Here is a tiny trained network, its code and every weight. The questions are about switching its units off for an input and a target symbol, where a switched-off unit gives its printed mean instead of its output.

import numpy as np


def w(rows, s, z=0):
    codes = np.array(rows[::2]) - 128.0
    scale = np.full(codes.shape[1], s)
    scale[-1] = z or s
    return codes * scale


def f(y):
    return np.maximum(y, 0)


def softmax(a):
    e = np.exp(a - a.max(-1, keepdims=True))
    return e / e.sum(-1, keepdims=True)


def log_softmax(a):
    a = a - a.max(-1, keepdims=True)
    return a - np.log(np.exp(a).sum(-1, keepdims=True))


def net(x, mask):
    ids = ['αβδεζηλξπτ'.index(c) for c in x.split()]
    T = len(ids)
    res = E[ids] + P[:T]
    r = res
    for j in range(2):
        rows = slice(4 * j, 4 * j + 4)
        q, k, v = (r @ M[0][rows].T for M in (Q, K, V))
        z = softmax(np.where(np.tri(T) > 0, q @ k.T / 4**0.5, -1e9)) @ v
        o = O[0][rows]
        res = res + np.where(mask[j], z, o[:, -1]) @ o[:, :-1]
    y = f(res @ A[0][:, :-1].T + A[0][:, -1])
    res = res + np.where(mask[2:26], y, B[0][:, -1]) @ B[0][:, :-1]
    return log_softmax(res[-1] @ U[:, :-1].T + U[:, -1])


Q, K, V, O, A, B = {}, {}, {}, {}, {}, {}
E = w([
[69,83,80,128,124,122,173,181],'α',
[163,104,26,123,117,209,111,133],'β',
[136,126,35,105,106,80,120,169],'δ',
[84,103,64,225,121,171,134,121],'ε',
[96,111,101,118,227,143,173,73],'ζ',
[50,152,91,127,169,37,135,160],'η',
[115,177,168,97,68,155,121,125],'λ',
[142,180,99,28,193,102,188,177],'ξ',
[167,81,105,118,98,123,247,94],'π',
[76,168,45,120,182,160,74,196],'τ',
],0.012)
P = w([
[92,45,167,221,197,155,85,146],'0',
[74,27,75,153,147,135,141,118],'1',
[73,32,49,135,151,134,163,90],'2',
[84,53,33,127,134,124,197,106],'3',
[99,69,26,145,123,98,209,130],'4',
[106,96,13,159,140,71,243,136],'5',
[138,99,4,161,114,44,254,155],'6',
],0.0049)
Q[0] = w([
[145,116,158,148,118,122,87,117],'H0',
[90,131,75,99,125,141,180,130],'H0',
[175,120,180,161,142,121,119,129],'H0',
[93,148,94,125,116,127,146,138],'H0',
[1,134,41,60,96,179,194,107],'H1',
[170,145,163,141,119,121,115,150],'H1',
[105,151,143,115,96,135,139,115],'H1',
[167,124,112,136,156,115,127,125],'H1',
],0.098)
K[0] = w([
[90,153,83,83,128,127,150,104],'H0',
[197,91,238,185,180,104,87,155],'H0',
[119,158,64,72,94,145,141,108],'H0',
[191,120,173,131,149,114,118,188],'H0',
[136,127,254,132,91,144,88,127],'H1',
[78,122,66,81,131,137,184,66],'H1',
[84,116,139,95,110,175,117,75],'H1',
[147,162,99,148,158,84,158,147],'H1',
],0.052)
V[0] = w([
[156,138,135,100,182,160,144,156],'H0',
[180,205,93,199,120,122,100,119],'H0',
[151,101,155,99,147,169,162,182],'H0',
[151,76,128,83,111,110,149,189],'H0',
[109,154,123,135,241,251,116,164],'H1',
[171,17,70,194,68,185,120,168],'H1',
[75,107,76,65,112,44,26,236],'H1',
[246,141,150,56,67,165,20,150],'H1',
],0.014)
O[0] = w([
[101,151,126,183,111,109,127,85,127],'H0',
[169,30,148,109,136,84,92,142,100],'H0',
[79,186,119,178,132,123,159,114,137],'H0',
[90,168,116,153,171,178,211,105,137],'H0',
[179,109,88,165,61,36,104,167,196],'H1',
[117,93,76,65,119,187,164,254,200],'H1',
[250,119,171,197,240,127,186,154,183],'H1',
[82,59,35,85,213,107,86,73,11],'H1',
],0.01,0.012)
A[0] = w([
[147,192,37,57,161,99,68,63,140],'N0',
[133,84,137,160,150,91,123,147,37],'N1',
[174,101,53,141,140,218,64,35,22],'N2',
[148,183,128,6,175,106,118,81,24],'N3',
[162,212,113,66,165,117,86,104,126],'N4',
[134,150,118,79,78,145,113,86,154],'N5',
[45,118,163,96,241,87,108,83,30],'N6',
[161,104,98,63,96,126,173,14,61],'N7',
[94,70,95,144,142,132,105,126,104],'N8',
[91,130,236,148,158,214,19,87,138],'N9',
[165,92,116,149,107,142,141,107,43],'N10',
[106,93,127,172,115,226,80,104,79],'N11',
[148,85,157,100,155,139,60,99,150],'N12',
[54,152,193,77,165,66,115,144,83],'N13',
[133,131,151,94,75,142,115,126,87],'N14',
[137,135,139,137,160,148,121,35,85],'N15',
[98,86,129,117,114,98,86,75,95],'N16',
[142,167,137,125,85,99,94,106,2],'N17',
[57,163,146,141,222,116,13,164,54],'N18',
[162,134,211,123,134,137,114,111,48],'N19',
[72,72,166,136,114,152,133,119,109],'N20',
[156,120,113,111,197,158,126,112,145],'N21',
[99,108,110,99,196,165,91,106,111],'N22',
[107,142,123,192,158,108,106,82,87],'N23',
],0.013,0.0065)
B[0] = w([
[96,106,109,252,87,151,93,132,179],'N0',
[139,167,134,119,168,157,76,82,253],'N1',
[83,150,224,166,111,71,133,150,144],'N2',
[218,83,176,105,68,145,147,62,141],'N3',
[153,112,106,113,87,134,206,140,143],'N4',
[108,141,123,159,145,163,122,100,203],'N5',
[187,181,120,82,151,137,13,166,152],'N6',
[110,82,180,118,193,157,131,144,153],'N7',
[173,135,99,94,123,120,174,95,185],'N8',
[57,198,131,68,144,155,111,25,146],'N9',
[121,163,118,102,143,125,95,122,204],'N10',
[167,140,166,103,143,74,157,93,159],'N11',
[76,186,137,123,103,146,85,162,147],'N12',
[178,141,143,132,165,118,106,55,142],'N13',
[115,121,163,115,161,105,71,109,248],'N14',
[113,136,130,79,110,109,123,192,157],'N15',
[108,116,69,144,159,102,115,184,147],'N16',
[103,108,173,166,159,129,160,135,174],'N17',
[152,175,163,99,184,141,203,132,135],'N18',
[140,57,118,133,73,158,123,82,205],'N19',
[144,126,101,83,132,126,137,100,170],'N20',
[74,76,166,125,139,132,138,118,217],'N21',
[141,144,110,106,75,135,163,145,167],'N22',
[137,113,128,79,120,54,152,140,193],'N23',
],0.024,0.0053)
U = w([
[165,87,2,104,121,127,146,162,189],'α',
[117,150,172,208,119,97,110,158,2],'β',
[118,91,49,197,110,106,107,163,114],'δ',
[161,120,111,147,124,41,162,139,115],'ε',
[143,96,133,107,79,119,50,226,131],'ζ',
[206,162,92,172,181,99,91,153,117],'η',
[89,187,100,96,95,156,126,110,241],'λ',
[207,92,136,159,77,146,132,120,95],'ξ',
[144,61,124,131,205,148,151,166,130],'π',
[161,207,121,172,100,176,188,233,117],'τ',
],0.0038)

Each question gives the input, a string of symbols that net reads in full, and the target symbol t.
The units are the heads (4 rows each of Q, K, V and O) and the neurons (one row each of A and B). Each row of codes is followed by its name. A weight is (code - 128) times the scale printed after its matrix; where a second scale follows, it is the last column's (O, A, B and U).
mask holds one flag per unit, heads first, then neurons. A switched-off unit (its flag False) gives its mean, the last column of its rows in O or B, instead of its output. The means were averaged over made-up inputs and are rounded, as every weight is.
A unit's drop is (log p(t) with every unit on - log p(t) with that unit switched off) / (log p(t) with every unit on - log p(t) with every unit switched off).
The circuit of an input: a set's keep is (log p(t) with only the set's units on - log p(t) with every unit switched off) / (log p(t) with every unit on - log p(t) with every unit switched off). Starting from the 12 units with the biggest drops (on a tie, the unit counted first), units are removed one at a time, each time the one whose removal leaves the highest keep (on an exact tie, the one counted first), for as long as the keep stays at least 0.8.
units of the circuit, in order: the units of the circuit, biggest drop first
unit that matters most: the unit with the biggest drop
k most important neurons: the k neurons with the biggest drops, biggest first
which heads matter: for each layer, one digit per head in row order, 1 if its drop is at least 0.15 and else 0, layers parted by /
drop of u: that unit's drop, to one decimal
input ε λ ε, target λ: units of the circuit, in order -> [H1, H0, N12]
input α α β β π, target τ: units of the circuit, in order -> [H1, H0]
input π δ ε, target λ: which heads matter -> 01
input ε τ ε β, target ζ: which heads matter -> 11
input η ε π η α τ, target ξ: units of the circuit, in order -> [H1, N19]
input ξ α α ε α π, target ε: units of the circuit, in order -> [H1, N23, H0]
input α α α τ ε, target τ: unit that matters most -> H1
input λ τ ε π η β α, target α: units of the circuit, in order -> [H1, N8, N16]
input ξ η ζ ξ ζ α, target ε: units of the circuit, in order -> [H1, N23, H0]
input ε τ β τ α τ, target ζ: units of the circuit, in order -> [H1, H0]
input λ α δ η, target η: 3 most important neurons -> [N6, N13, N18]
input τ α α λ π ξ, target ξ: units of the circuit, in order -> [H1, N3]
input δ δ ξ η, target π: units of the circuit, in order -> [H1, N21]
input τ α ε π δ, target η: units of the circuit, in order -> [H1, N1]
input α δ λ α ζ ε, target ε: 2 most important neurons -> [N23, N11]
input α λ π, target π: units of the circuit, in order -> [H1, N7]
input τ ε α α π, target η: 2 most important neurons -> [N1, N10]
input ε α ξ π π, target ζ: most important neuron -> [N14]
input ζ ζ δ δ ε ε, target β: 2 most important neurons -> [N17, N14]
input ζ α α η, target β: 2 most important neurons -> [N17, N14]
input δ λ α ε α τ ξ, target ξ: 2 most important neurons -> [N3, N0]
input π δ η π ζ ε δ, target λ: most important neuron -> [N5]
input ε δ δ α α α η, target ζ: drop of H1 -> 0.7
input π ζ α α, target λ: drop of N11 -> 0.0
input ζ δ δ α, target β: drop of N17 -> 0.3
input τ α τ β ε β, target η: drop of N10 -> 0.1
input η α π, target ξ: most important neuron -> [N19]
